Here is a tiny trained network, its code and every weight. The questions are about switching its units off for an input and a target symbol, where a switched-off unit gives its printed mean instead of its output.

import numpy as np


def w(rows, s, z=0):
    codes = np.array(rows[::2]) - 128.0
    scale = np.full(codes.shape[1], s)
    scale[-1] = z or s
    return codes * scale


def f(y):
    return y / 2 * (1 + np.tanh(0.7978845608 * (y + 0.044715 * y**3)))


def softmax(a):
    e = np.exp(a - a.max(-1, keepdims=True))
    return e / e.sum(-1, keepdims=True)


def log_softmax(a):
    a = a - a.max(-1, keepdims=True)
    return a - np.log(np.exp(a).sum(-1, keepdims=True))


def net(x, mask):
    ids = ['αβγδεζθλμπστφω'.index(c) for c in x.split()]
    T = len(ids)
    res = E[ids] + P[:T]
    u = 0
    for l in range(3):
        q, k, v = (res @ M[l].T for M in (Q, K, V))
        z = softmax(np.where(np.tri(T) > 0, q @ k.T / 3**0.5, -1e9)) @ v
        res = res + np.where(mask[u], z, O[l][:, -1]) @ O[l][:, :-1]
        u += 1
        y = f(res @ A[l][:, :-1].T + A[l][:, -1])
        res = res + np.where(mask[u : u + 8], y, B[l][:, -1]) @ B[l][:, :-1]
        u += 8
    return log_softmax(res[-1] @ U[:, :-1].T + U[:, -1])


Q, K, V, O, A, B = {}, {}, {}, {}, {}, {}
E = w([
[137,172,70],'α',
[73,112,117],'β',
[178,63,20],'γ',
[121,186,76],'δ',
[126,138,64],'ε',
[65,89,97],'ζ',
[176,123,41],'θ',
[127,129,61],'λ',
[32,76,114],'μ',
[150,160,95],'π',
[163,26,250],'σ',
[99,128,100],'τ',
[117,182,129],'φ',
[134,242,111],'ω',
],0.013)
P = w([
[164,103,98],'0',
[117,142,212],'1',
[83,169,182],'2',
[49,178,186],'3',
[103,132,127],'4',
[96,143,104],'5',
[128,187,65],'6',
[138,151,38],'7',
[23,178,109],'8',
[29,155,87],'9',
[119,103,61],'10',
[1,154,136],'11',
],0.0056)
Q[0] = w([
[128,155,194],'L0H1',
[122,86,152],'L0H1',
[153,71,250],'L0H1',
],0.013)
K[0] = w([
[174,103,170],'L0H1',
[121,141,154],'L0H1',
[206,144,250],'L0H1',
],0.015)
V[0] = w([
[120,3,126],'L0H1',
[132,135,127],'L0H1',
[23,113,146],'L0H1',
],0.014)
O[0] = w([
[18,182,81,203],'L0H1',
[140,121,136,121],'L0H1',
[172,254,35,254],'L0H1',
],0.011,0.0026)
A[0] = w([
[158,132,67,36],'L0N1',
[166,43,88,101],'L0N2',
[161,182,254,74],'L0N3',
[71,123,169,99],'L0N4',
[166,135,84,1],'L0N5',
[129,166,171,65],'L0N6',
[124,202,190,102],'L0N7',
[54,186,139,184],'L0N8',
],0.0084,0.0028)
B[0] = w([
[66,130,161,165],'L0N1',
[141,197,254,136],'L0N2',
[95,209,24,122],'L0N3',
[151,106,62,123],'L0N4',
[74,75,128,134],'L0N5',
[84,56,119,111],'L0N6',
[100,45,150,135],'L0N7',
[219,72,97,254],'L0N8',
],0.01,0.0052)
Q[1] = w([
[177,108,116],'L1H1',
[170,202,17],'L1H1',
[39,109,255],'L1H1',
],0.0075)
K[1] = w([
[163,93,111],'L1H1',
[125,86,205],'L1H1',
[55,254,3],'L1H1',
],0.0089)
V[1] = w([
[130,145,83],'L1H1',
[128,91,206],'L1H1',
[248,108,154],'L1H1',
],0.011)
O[1] = w([
[177,196,143,138],'L1H1',
[45,17,115,115],'L1H1',
[1,199,226,252],'L1H1',
],0.0076,0.0033)
A[1] = w([
[2,161,75,70],'L1N1',
[146,208,165,58],'L1N2',
[161,201,223,129],'L1N3',
[135,151,195,2],'L1N4',
[113,29,18,160],'L1N5',
[137,177,193,97],'L1N6',
[177,93,132,115],'L1N7',
[133,214,141,72],'L1N8',
],0.0071,0.0042)
B[1] = w([
[178,61,120,254],'L1N1',
[128,91,90,154],'L1N2',
[58,126,122,161],'L1N3',
[132,93,8,107],'L1N4',
[197,140,164,234],'L1N5',
[74,108,97,130],'L1N6',
[132,166,108,113],'L1N7',
[142,81,107,179],'L1N8',
],0.016,0.0044)
Q[2] = w([
[137,38,110],'L2H1',
[155,106,80],'L2H1',
[154,188,4],'L2H1',
],0.017)
K[2] = w([
[37,168,151],'L2H1',
[105,140,146],'L2H1',
[184,251,149],'L2H1',
],0.017)
V[2] = w([
[154,96,101],'L2H1',
[74,215,113],'L2H1',
[96,9,1],'L2H1',
],0.0086)
O[2] = w([
[183,117,117,154],'L2H1',
[94,155,42,144],'L2H1',
[138,2,116,254],'L2H1',
],0.0081,0.0073)
A[2] = w([
[69,52,74,53],'L2N1',
[114,196,190,2],'L2N2',
[59,215,39,71],'L2N3',
[207,28,207,122],'L2N4',
[38,255,115,167],'L2N5',
[125,195,147,89],'L2N6',
[193,60,32,92],'L2N7',
[207,224,107,56],'L2N8',
],0.0055,0.0089)
B[2] = w([
[212,242,34,164],'L2N1',
[254,28,176,116],'L2N2',
[144,87,140,121],'L2N3',
[122,198,124,215],'L2N4',
[36,190,20,157],'L2N5',
[194,157,154,115],'L2N6',
[119,117,225,255],'L2N7',
[73,55,111,151],'L2N8',
],0.012,0.0069)
U = w([
[118,128,175,202],'α',
[201,215,158,52],'β',
[124,157,255,54],'γ',
[182,51,135,133],'δ',
[75,128,148,97],'ε',
[133,209,113,16],'ζ',
[60,81,139,40],'θ',
[120,182,140,253],'λ',
[68,96,190,169],'μ',
[139,157,119,228],'π',
[164,72,88,91],'σ',
[113,175,154,213],'τ',
[141,148,110,186],'φ',
[64,63,166,33],'ω',
],0.0079,0.0039)

Each question gives the input, a string of symbols that net reads in full, and the target symbol t.
The units are the heads (3 rows each of Q, K, V and O) and the neurons (one row each of A and B). Each row of codes is followed by its name. A weight is (code - 128) times the scale printed after its matrix; where a second scale follows, it is the last column's (O, A, B and U).
mask holds one flag per unit, layer by layer, with each layer's heads first. A switched-off unit (its flag False) gives its mean, the last column of its rows in O or B, instead of its output. The means were averaged over made-up inputs and are rounded, as every weight is.
A unit's drop is (log p(t) with every unit on - log p(t) with that unit switched off) / (log p(t) with every unit on - log p(t) with every unit switched off).
The circuit of an input: a set's keep is (log p(t) with only the set's units on - log p(t) with every unit switched off) / (log p(t) with every unit on - log p(t) with every unit switched off). Starting from the 12 units with the biggest drops (on a tie, the unit counted first), units are removed one at a time, each time the one whose removal leaves the highest keep (on an exact tie, the one counted first), for as long as the keep stays at least 0.8.
circuit, biggest first: the units of the circuit, biggest drop first
most important unit: the unit with the biggest drop
k most important neurons: the k neurons with the biggest drops, biggest first
k most important neurons of layer l: the k neurons of layer l with the biggest drops, biggest first
drop of u: that unit's drop, to one decimal
input ω σ π τ τ μ μ, target σ: most important unit : L1N1
input μ θ α, target δ: 2 most important neurons : [L1N8, L1N2]
input γ μ ε γ, target β: circuit, biggest first : [L0H1, L1N5, L1H1, L2N4]
input μ μ ε μ ω μ ε π γ β μ λ, target δ: 3 most important neurons : [L1N8, L1N2, L2N7]
input σ γ μ, target β: circuit, biggest first : [L1N5, L0H1, L2N4, L1H1]
input θ π α, target γ: circuit, biggest first : [L0H1, L2H1, L2N4]
input γ γ γ μ, target β: circuit, biggest first : [L1N5, L2N4, L0H1, L1H1]
input θ π γ α θ, target γ: circuit, biggest first : [L0H1, L2H1, L0N2]
input θ τ μ, target γ: 4 most important neurons : [L1N5, L2N4, L0N8, L0N2]
input ω φ π μ ω, target σ: 2 most important neurons of layer 1 : [L1N1, L1N4]
input θ σ ζ, target γ: 2 most important neurons : [L1N5, L2N4]
input γ δ φ, target β: 2 most important neurons : [L1N5, L2N4]
input ω τ μ ω ζ φ ε μ β β β, target σ: 2 most important neurons : [L1N1, L2N1]
input ω β μ φ, target σ: 3 most important neurons : [L2N1, L0N2, L1N4]
input μ θ ω ζ ω ε ζ μ β μ ω, target δ: 2 most important neurons : [L1N8, L1N2]
input μ β θ α θ γ φ μ τ, target δ: 2 most important neurons of layer 1 : [L1N8, L1N2]
input μ ε π μ μ β ε, target δ: 3 most important neurons : [L1N8, L1N2, L2N7]
input γ ζ φ, target β: 3 most important neurons : [L1N5, L0N8, L2N4]
input γ γ θ δ, target β: 3 most important neurons : [L1N5, L2N4, L0N8]
input θ ε θ θ, target γ: most important neuron of layer 0 : [L0N8]
input θ τ θ β γ σ μ, target γ: 2 most important neurons of layer 2 : [L2N4, L2N7]
input μ θ φ μ θ μ ω ε μ β, target δ: drop of L2N5 : 0.1
input μ λ ε μ, target δ: drop of L2N5 : 0.1
input μ ζ ω μ δ β, target δ: drop of L1H1 : 0.7
